Below is a small trained network, with its code and all its weights. Each question gives an input and a class and asks what happens when units are switched off, that is, made to give their printed mean instead of their output.

import numpy as np


def w(rows, s, z=0):
    codes = np.array(rows[::2]) - 128.0
    scale = np.full(codes.shape[1], s)
    scale[-1] = z or s
    return codes * scale


def f(y):
    return y / 2 * (1 + np.tanh(0.7978845608 * (y + 0.044715 * y**3)))


def log_softmax(a):
    a = a - a.max(-1, keepdims=True)
    return a - np.log(np.exp(a).sum(-1, keepdims=True))


def net(x, mask):
    res = np.array(x, float).reshape(1, 6) / 4 @ E
    y = f(res @ A[0][:, :-1].T + A[0][:, -1])
    res = res + np.where(mask, y, B[0][:, -1]) @ B[0][:, :-1]
    return log_softmax(res[-1] @ U[:, :-1].T + U[:, -1])


A, B = {}, {}
E = w([
[62,161,161,153,253,133,38],'x0',
[127,128,127,128,129,128,127],'x1',
[248,75,113,77,194,66,112],'x2',
[170,242,222,69,83,100,45],'x3',
[132,125,134,131,125,134,130],'x4',
[128,128,125,127,130,126,127],'x5',
],0.0048)
A[0] = w([
[156,111,130,126,70,139,151,136],'neuron 1',
[203,99,117,105,174,98,117,34],'neuron 2',
[100,135,139,128,195,132,104,150],'neuron 3',
[39,155,135,131,89,140,145,29],'neuron 4',
[104,45,104,156,144,150,152,49],'neuron 5',
[97,131,131,130,185,121,96,150],'neuron 6',
[134,134,123,127,122,130,133,101],'neuron 7',
[171,112,125,133,44,128,165,201],'neuron 8',
[72,150,156,143,253,140,94,152],'neuron 9',
[142,128,125,133,130,130,124,21],'neuron 10',
[2,154,126,129,73,132,144,61],'neuron 11',
[75,54,57,124,179,106,189,9],'neuron 12',
[125,130,127,118,147,126,129,62],'neuron 13',
[243,104,120,107,210,108,128,42],'neuron 14',
[184,215,173,104,80,97,68,2],'neuron 15',
[112,129,135,125,166,132,114,143],'neuron 16',
[182,104,112,122,24,129,182,169],'neuron 17',
],0.012,0.00091)
B[0] = w([
[114,103,117,114,162,104,130,175],'neuron 1',
[101,132,98,163,58,133,114,194],'neuron 2',
[110,89,128,114,156,104,136,178],'neuron 3',
[125,136,98,140,54,124,123,179],'neuron 4',
[174,173,192,105,138,155,124,204],'neuron 5',
[109,103,124,105,154,101,131,174],'neuron 6',
[127,128,121,135,140,135,119,127],'neuron 7',
[87,89,116,124,198,94,122,218],'neuron 8',
[86,58,99,101,199,82,146,251],'neuron 9',
[120,132,126,146,127,136,139,121],'neuron 10',
[131,133,85,159,25,128,105,210],'neuron 11',
[213,203,197,121,159,178,132,239],'neuron 12',
[119,129,127,130,128,120,130,125],'neuron 13',
[81,138,79,160,6,128,115,232],'neuron 14',
[215,180,192,129,175,194,155,226],'neuron 15',
[113,120,121,129,149,117,135,146],'neuron 16',
[66,69,115,103,205,82,126,255],'neuron 17',
],0.019,0.0055)
U = w([
[79,44,109,79,223,71,148,214],'0',
[200,213,218,112,164,198,150,191],'1',
[96,136,62,175,2,128,108,3],'2',
],0.0078,0.00048)

Each question gives the input, the list of numbers given to net, and the class t.
The units are the neurons (one row each of A and B). Each row of codes is followed by its name. A weight is (code - 128) times the scale printed after its matrix; where a second scale follows, it is the last column's (A, B and U).
mask holds one flag per neuron, in row order. A switched-off neuron (its flag False) gives its mean, the last column of its row in B, instead of its output. The means were averaged over made-up inputs and are rounded, as every weight is.
A unit's drop is (log p(t) with every unit on - log p(t) with that unit switched off) / (log p(t) with every unit on - log p(t) with every unit switched off).
The circuit of an input: a set's keep is (log p(t) with only the set's units on - log p(t) with every unit switched off) / (log p(t) with every unit on - log p(t) with every unit switched off). Starting from the 12 units with the biggest drops (on a tie, the unit counted first), units are removed one at a time, each time the one whose removal leaves the highest keep (on an exact tie, the one counted first), for as long as the keep stays at least 0.8.
circuit, biggest first: the units of the circuit, biggest drop first
most important unit: the unit with the biggest drop
k most important neurons: the k neurons with the biggest drops, biggest first
drop when u is switched off: that unit's drop, to one decimal
input [2,-4,7,-7,-4,-6], class 1: most important unit : neuron 12
input [-5,-4,5,-7,-2,8], class 1: 2 most important neurons : (neuron 12; neuron 5)
input [-7,8,-5,7,0,5], class 0: 3 most important neurons : (neuron 17; neuron 8; neuron 12)
input [-7,-8,-7,5,-7,-6], class 0: 3 most important neurons : (neuron 17; neuron 8; neuron 14)
input [-2,-2,-2,-4,-1,-8], class 1: circuit, biggest first : (neuron 9; neuron 12)
input [-3,-3,-1,-4,0,-6], class 1: 2 most important neurons : (neuron 9; neuron 12)
input [5,-1,6,1,-1,-4], class 2: 4 most important neurons : (neuron 14; neuron 17; neuron 2; neuron 8)
input [1,3,5,5,-5,1], class 1: 3 most important neurons : (neuron 15; neuron 11; neuron 4)
input [2,3,3,2,-4,2], class 2: circuit, biggest first : (neuron 17; neuron 12)
input [-7,7,8,0,-6,-1], class 2: 2 most important neurons : (neuron 14; neuron 2)
input [-2,-7,5,3,5,-1], class 2: 2 most important neurons : (neuron 14; neuron 12)
input [4,-7,4,6,-2,-3], class 1: 2 most important neurons : (neuron 15; neuron 17)
input [-5,3,8,-5,-4,5], class 2: 2 most important neurons : (neuron 14; neuron 2)
input [4,5,-7,-2,2,0], class 2: circuit, biggest first : (neuron 11)
input [-5,0,6,4,7,7], class 2: drop when neuron 12 is switched off : 0.1
input [-3,-1,-2,-6,-7,1], class 1: drop when neuron 1 is switched off : 0.0
input [5,2,3,-8,6,-7], class 1: drop when neuron 12 is switched off : 0.9
